Below is a small trained network, with its code and all its weights. Each question gives an input and a class and asks what happens when units are switched off, that is, made to give their printed mean instead of their output.

import numpy as np


def w(rows, s, z=0):
    codes = np.array(rows[::2]) - 128.0
    scale = np.full(codes.shape[1], s)
    scale[-1] = z or s
    return codes * scale


def f(y):
    return y / 2 * (1 + np.tanh(0.7978845608 * (y + 0.044715 * y**3)))


def log_softmax(a):
    a = a - a.max(-1, keepdims=True)
    return a - np.log(np.exp(a).sum(-1, keepdims=True))


def net(x, mask):
    res = np.array(x, float).reshape(1, 4) / 4 @ E
    y = f(res @ A[0][:, :-1].T + A[0][:, -1])
    res = res + np.where(mask, y, B[0][:, -1]) @ B[0][:, :-1]
    return log_softmax(res[-1] @ U[:, :-1].T + U[:, -1])


A, B = {}, {}
E = w([
[178,202,19,187,54,56,54],'x0',
[60,192,163,254,68,198,179],'x1',
[35,44,83,198,191,105,52],'x2',
[131,132,131,131,127,121,127],'x3',
],0.0055)
A[0] = w([
[39,33,88,206,219,133,65,145],'n1',
[9,43,96,214,228,130,60,176],'n2',
[107,66,225,92,215,185,196,7],'n3',
[59,186,160,213,88,182,163,123],'n4',
[210,208,198,41,85,192,236,148],'n5',
[74,169,154,207,88,189,158,69],'n6',
[76,152,171,216,62,159,168,107],'n7',
[232,210,145,71,60,159,214,71],'n8',
[185,78,112,42,173,67,93,60],'n9',
[84,168,147,232,80,169,179,80],'n10',
[65,175,159,219,83,181,157,76],'n11',
[175,104,121,25,186,65,74,129],'n12',
[83,68,218,86,217,192,216,24],'n13',
[214,207,2,199,14,23,28,91],'n14',
[202,58,98,23,184,86,85,126],'n15',
[102,39,212,80,193,195,212,4],'n16',
[73,191,151,219,104,181,166,106],'n17',
[89,181,134,201,102,164,161,32],'n18',
[209,76,94,20,169,87,44,101],'n19',
[61,168,146,210,70,191,169,119],'n20',
[232,206,193,76,77,162,209,102],'n21',
],0.0048,0.0021)
B[0] = w([
[5,193,226,141,36,50,47,196],'n1',
[6,187,238,156,21,63,52,209],'n2',
[65,200,40,224,210,204,215,164],'n3',
[163,49,122,24,165,35,206,168],'n4',
[3,187,233,132,25,75,32,208],'n5',
[123,71,149,41,206,37,193,152],'n6',
[139,54,118,34,179,57,208,160],'n7',
[14,225,199,186,60,82,91,185],'n8',
[108,117,133,46,233,33,219,162],'n9',
[118,60,98,32,200,34,218,161],'n10',
[114,52,108,50,188,25,214,159],'n11',
[112,84,145,64,153,36,217,178],'n12',
[62,234,13,244,205,248,180,173],'n13',
[59,239,11,255,247,231,246,254],'n14',
[109,81,135,40,168,37,233,188],'n15',
[59,235,27,212,226,207,225,169],'n16',
[143,41,115,28,190,43,211,163],'n17',
[145,111,112,76,216,55,190,139],'n18',
[110,86,72,46,204,26,242,187],'n19',
[145,49,125,38,167,42,208,167],'n20',
[5,190,192,149,53,77,91,189],'n21',
],0.0044,0.0057)
U = w([
[204,35,137,13,212,14,231,6],'0',
[116,235,24,251,230,236,223,48],'1',
[114,122,152,129,100,114,138,252],'2',
[39,165,233,141,22,63,38,38],'3',
[253,41,170,113,80,242,26,149],'4',
],0.0048,0.0037)

Each question gives the input, the list of numbers given to net, and the class t.
The units are the neurons (one row each of A and B). Each row of codes is followed by its name. A weight is (code - 128) times the scale printed after its matrix; where a second scale follows, it is the last column's (A, B and U).
mask holds one flag per neuron, in row order. A switched-off neuron (its flag False) gives its mean, the last column of its row in B, instead of its output. The means were averaged over made-up inputs and are rounded, as every weight is.
A unit's drop is (log p(t) with every unit on - log p(t) with that unit switched off) / (log p(t) with every unit on - log p(t) with every unit switched off).
The circuit of an input: a set's keep is (log p(t) with only the set's units on - log p(t) with every unit switched off) / (log p(t) with every unit on - log p(t) with every unit switched off). Starting from the 12 units with the biggest drops (on a tie, the unit counted first), units are removed one at a time, each time the one whose removal leaves the highest keep (on an exact tie, the one counted first), for as long as the keep stays at least 0.8.
units of the circuit, in order: the units of the circuit, biggest drop first
unit that matters most: the unit with the biggest drop
top k neurons: the k neurons with the biggest drops, biggest first
drop of u: that unit's drop, to one decimal
input [-3,-4,-5,3], class 3: top 2 neurons -> (n5, n14)
input [-5,-2,8,0], class 3: unit that matters most -> n2
input [0,2,-7,6], class 3: units of the circuit, in order -> (n5, n21)
input [-7,1,3,-4], class 1: units of the circuit, in order -> (n13, n16)
input [5,3,8,-2], class 3: top 2 neurons -> (n2, n1)
input [4,-1,-8,3], class 3: units of the circuit, in order -> (n5, n8)
input [-1,-1,6,0], class 3: units of the circuit, in order -> (n2, n1)
input [6,-1,-8,0], class 3: units of the circuit, in order -> (n5, n8)
input [-7,-6,2,0], class 1: top 2 neurons -> (n13, n16)
input [-2,2,8,7], class 3: top 2 neurons -> (n2, n1)
input [-2,5,-6,1], class 3: top 2 neurons -> (n5, n21)
input [-4,5,2,-1], class 0: drop of n14 -> 0.3
input [-5,-5,-7,5], class 3: drop of n5 -> 0.6
input [7,8,-4,-8], class 0: drop of n20 -> 0.1
input [8,-6,-2,3], class 1: top neuron -> (n14)
